Below is a small trained network, with its code and all its weights. Each question gives an input and a target symbol and asks what happens when units are switched off, that is, made to give their printed mean instead of their output.

import numpy as np


def w(rows, s, z=0):
    codes = np.array(rows[::2]) - 128.0
    scale = np.full(codes.shape[1], s)
    scale[-1] = z or s
    return codes * scale


def f(y):
    return np.maximum(y, 0)


def softmax(a):
    e = np.exp(a - a.max(-1, keepdims=True))
    return e / e.sum(-1, keepdims=True)


def log_softmax(a):
    a = a - a.max(-1, keepdims=True)
    return a - np.log(np.exp(a).sum(-1, keepdims=True))


def net(x, mask):
    ids = ['Θαγεημψ'.index(c) for c in x.split()]
    T = len(ids)
    res = E[ids] + P[:T]
    u = 0
    for l in range(2):
        r = res
        for j in range(3):
            rows = slice(2 * j, 2 * j + 2)
            q, k, v = (r @ M[l][rows].T for M in (Q, K, V))
            z = softmax(np.where(np.tri(T) > 0, q @ k.T / 2**0.5, -1e9)) @ v
            o = O[l][rows]
            res = res + np.where(mask[u + j], z, o[:, -1]) @ o[:, :-1]
        u += 3
        y = f(res @ A[l][:, :-1].T + A[l][:, -1])
        res = res + np.where(mask[u : u + 4], y, B[l][:, -1]) @ B[l][:, :-1]
        u += 4
    return log_softmax(res[-1] @ U[:, :-1].T + U[:, -1])


Q, K, V, O, A, B = {}, {}, {}, {}, {}, {}
E = w([
[150,108,60,29],'Θ',
[120,66,80,181],'α',
[237,96,69,230],'γ',
[49,78,35,139],'ε',
[78,250,117,135],'η',
[60,100,204,139],'μ',
[221,57,89,149],'ψ',
],0.014)
P = w([
[124,87,1,193],'0',
[113,87,61,196],'1',
[116,112,50,178],'2',
[117,103,72,172],'3',
[125,112,85,163],'4',
[129,113,97,151],'5',
[143,122,115,151],'6',
[145,118,124,137],'7',
[150,139,132,137],'8',
[158,144,153,136],'9',
[180,151,155,123],'10',
[182,151,163,122],'11',
[201,160,177,123],'12',
[211,116,134,152],'13',
],0.008)
Q[0] = w([
[116,133,147,142],'0.h0',
[185,6,1,186],'0.h0',
[157,101,121,97],'0.h1',
[149,182,167,124],'0.h1',
[126,169,133,160],'0.h2',
[133,114,64,164],'0.h2',
],0.016)
K[0] = w([
[152,113,143,185],'0.h0',
[131,190,233,1],'0.h0',
[87,169,125,143],'0.h1',
[134,128,111,3],'0.h1',
[110,226,112,43],'0.h2',
[174,142,213,87],'0.h2',
],0.0098)
V[0] = w([
[180,183,65,90],'0.h0',
[115,109,201,254],'0.h0',
[238,155,161,76],'0.h1',
[133,17,163,126],'0.h1',
[185,117,121,183],'0.h2',
[149,74,170,199],'0.h2',
],0.0067)
O[0] = w([
[169,239,103,119,211],'0.h0',
[54,46,240,181,25],'0.h0',
[194,206,253,88,69],'0.h1',
[65,133,145,239,158],'0.h1',
[156,112,217,54,253],'0.h2',
[152,73,183,128,192],'0.h2',
],0.0051,0.0042)
A[0] = w([
[143,14,239,66,161],'0.n0',
[98,3,86,60,7],'0.n1',
[107,48,124,176,76],'0.n2',
[108,2,202,176,253],'0.n3',
],0.0049,0.0028)
B[0] = w([
[2,203,33,116,176],'0.n0',
[73,187,70,42,165],'0.n1',
[112,74,211,102,183],'0.n2',
[79,73,205,171,253],'0.n3',
],0.0049,0.004)
Q[1] = w([
[177,178,86,112],'1.h0',
[123,176,253,161],'1.h0',
[111,145,100,67],'1.h1',
[254,161,121,182],'1.h1',
[22,105,210,61],'1.h2',
[208,137,124,186],'1.h2',
],0.0076)
K[1] = w([
[171,211,121,120],'1.h0',
[3,127,63,60],'1.h0',
[103,170,142,225],'1.h1',
[217,99,88,73],'1.h1',
[140,80,35,255],'1.h2',
[59,222,169,78],'1.h2',
],0.0056)
V[1] = w([
[77,85,128,118],'1.h0',
[83,110,105,2],'1.h0',
[115,91,82,166],'1.h1',
[92,128,174,87],'1.h1',
[188,78,122,128],'1.h2',
[155,62,82,127],'1.h2',
],0.0091)
O[1] = w([
[183,145,31,141,112],'1.h0',
[146,47,40,180,1],'1.h0',
[121,136,231,20,214],'1.h1',
[175,142,78,157,47],'1.h1',
[254,32,71,154,170],'1.h2',
[213,122,160,138,216],'1.h2',
],0.0061,0.008)
A[1] = w([
[180,151,77,70,2],'1.n0',
[152,198,120,74,254],'1.n1',
[254,118,157,167,69],'1.n2',
[27,81,211,132,127],'1.n3',
],0.008,0.0051)
B[1] = w([
[191,125,113,212,162],'1.n0',
[117,186,116,178,254],'1.n1',
[101,138,130,2,219],'1.n2',
[147,215,130,181,171],'1.n3',
],0.0091,0.0083)
U = w([
[101,230,88,61,142],'Θ',
[225,140,52,181,56],'α',
[162,39,152,2,2],'γ',
[114,149,247,86,78],'ε',
[79,176,170,244,154],'η',
[174,38,158,211,243],'μ',
[32,91,75,39,204],'ψ',
],0.0076,0.0051)

Each question gives the input, a string of symbols that net reads in full, and the target symbol t.
The units are the heads (2 rows each of Q, K, V and O) and the neurons (one row each of A and B). Each row of codes is followed by its name. A weight is (code - 128) times the scale printed after its matrix; where a second scale follows, it is the last column's (O, A, B and U).
mask holds one flag per unit, layer by layer, with each layer's heads first. A switched-off unit (its flag False) gives its mean, the last column of its rows in O or B, instead of its output. The means were averaged over made-up inputs and are rounded, as every weight is.
A unit's drop is (log p(t) with every unit on - log p(t) with that unit switched off) / (log p(t) with every unit on - log p(t) with every unit switched off).
The circuit of an input: a set's keep is (log p(t) with only the set's units on - log p(t) with every unit switched off) / (log p(t) with every unit on - log p(t) with every unit switched off). Starting from the 12 units with the biggest drops (on a tie, the unit counted first), units are removed one at a time, each time the one whose removal leaves the highest keep (on an exact tie, the one counted first), for as long as the keep stays at least 0.8.
circuit, biggest first: the units of the circuit, biggest drop first
unit that matters most: the unit with the biggest drop
top k neurons: the k neurons with the biggest drops, biggest first
k most important neurons of layer l: the k neurons of layer l with the biggest drops, biggest first
heads that matter: for each layer, one digit per head in row order, 1 if its drop is at least 0.15 and else 0, layers parted by /
drop when u is switched off: that unit's drop, to one decimal
input Θ ψ Θ ε Θ μ η γ γ γ η, target η: circuit, biggest first => (1.n2 1.n1)
input ε η γ γ γ γ, target ε: unit that matters most => 0.h1
input Θ γ γ μ ψ γ γ ε ε Θ γ Θ ψ, target Θ: heads that matter => 100 / 000
input ψ Θ α Θ γ η ε η, target η: circuit, biggest first => (1.n2 0.h0)
input γ γ η γ γ γ, target η: top 2 neurons => (1.n2 1.n3)
input Θ ε γ Θ μ ε η μ ε η Θ α Θ ψ, target Θ: circuit, biggest first => (0.h0 1.h2)
input γ γ γ ψ γ, target γ: circuit, biggest first => (1.n2 1.h2 0.h2)
input γ γ γ η η α γ μ, target η: 2 most important neurons of layer 0 => (0.n0 0.n3)
input η γ ε Θ γ γ γ η η γ α, target η: heads that matter => 000 / 001
input γ γ α ψ, target γ: circuit, biggest first => (1.h2 1.n2 0.h2)
input Θ ε γ γ Θ γ, target Θ: circuit, biggest first => (0.h0 1.n2)
input ε γ μ ε ε, target μ: top 4 neurons => (1.n2 0.n3 0.n2 1.n1)
input α γ γ ψ, target γ: top 2 neurons => (1.n2 1.n1)
input γ ε Θ μ γ ε γ Θ γ γ γ γ, target Θ: heads that matter => 100 / 000
input ε ε ε γ γ μ γ ψ ψ γ γ ε, target μ: circuit, biggest first => (0.h0 1.n2)
input γ γ γ, target γ: circuit, biggest first => (1.h2 1.n2 0.h2)
input Θ μ ψ η Θ, target α: 2 most important neurons of layer 1 => (1.n0 1.n2)
input ε μ μ η γ γ μ γ α α, target μ: heads that matter => 100 / 100
input ψ γ γ γ γ γ γ, target ε: top 2 neurons => (1.n2 0.n3)
input ψ Θ ε μ μ μ, target η: top 3 neurons => (1.n3 1.n2 0.n3)
input Θ μ γ γ γ γ μ ε α, target μ: top neuron => (0.n3)
input γ ψ ε Θ γ α γ γ μ γ μ, target μ: 2 most important neurons of layer 1 => (1.n1 1.n2)
input α Θ α Θ ε ε Θ Θ Θ Θ, target α: drop when 1.h0 is switched off => 0.2
input γ γ μ η α ε γ, target η: drop when 1.h2 is switched off => 2.2
input γ ε ε ε η μ, target μ: drop when 1.n1 is switched off => 0.1
input ε γ ε, target ε: drop when 1.n1 is switched off => 0.0
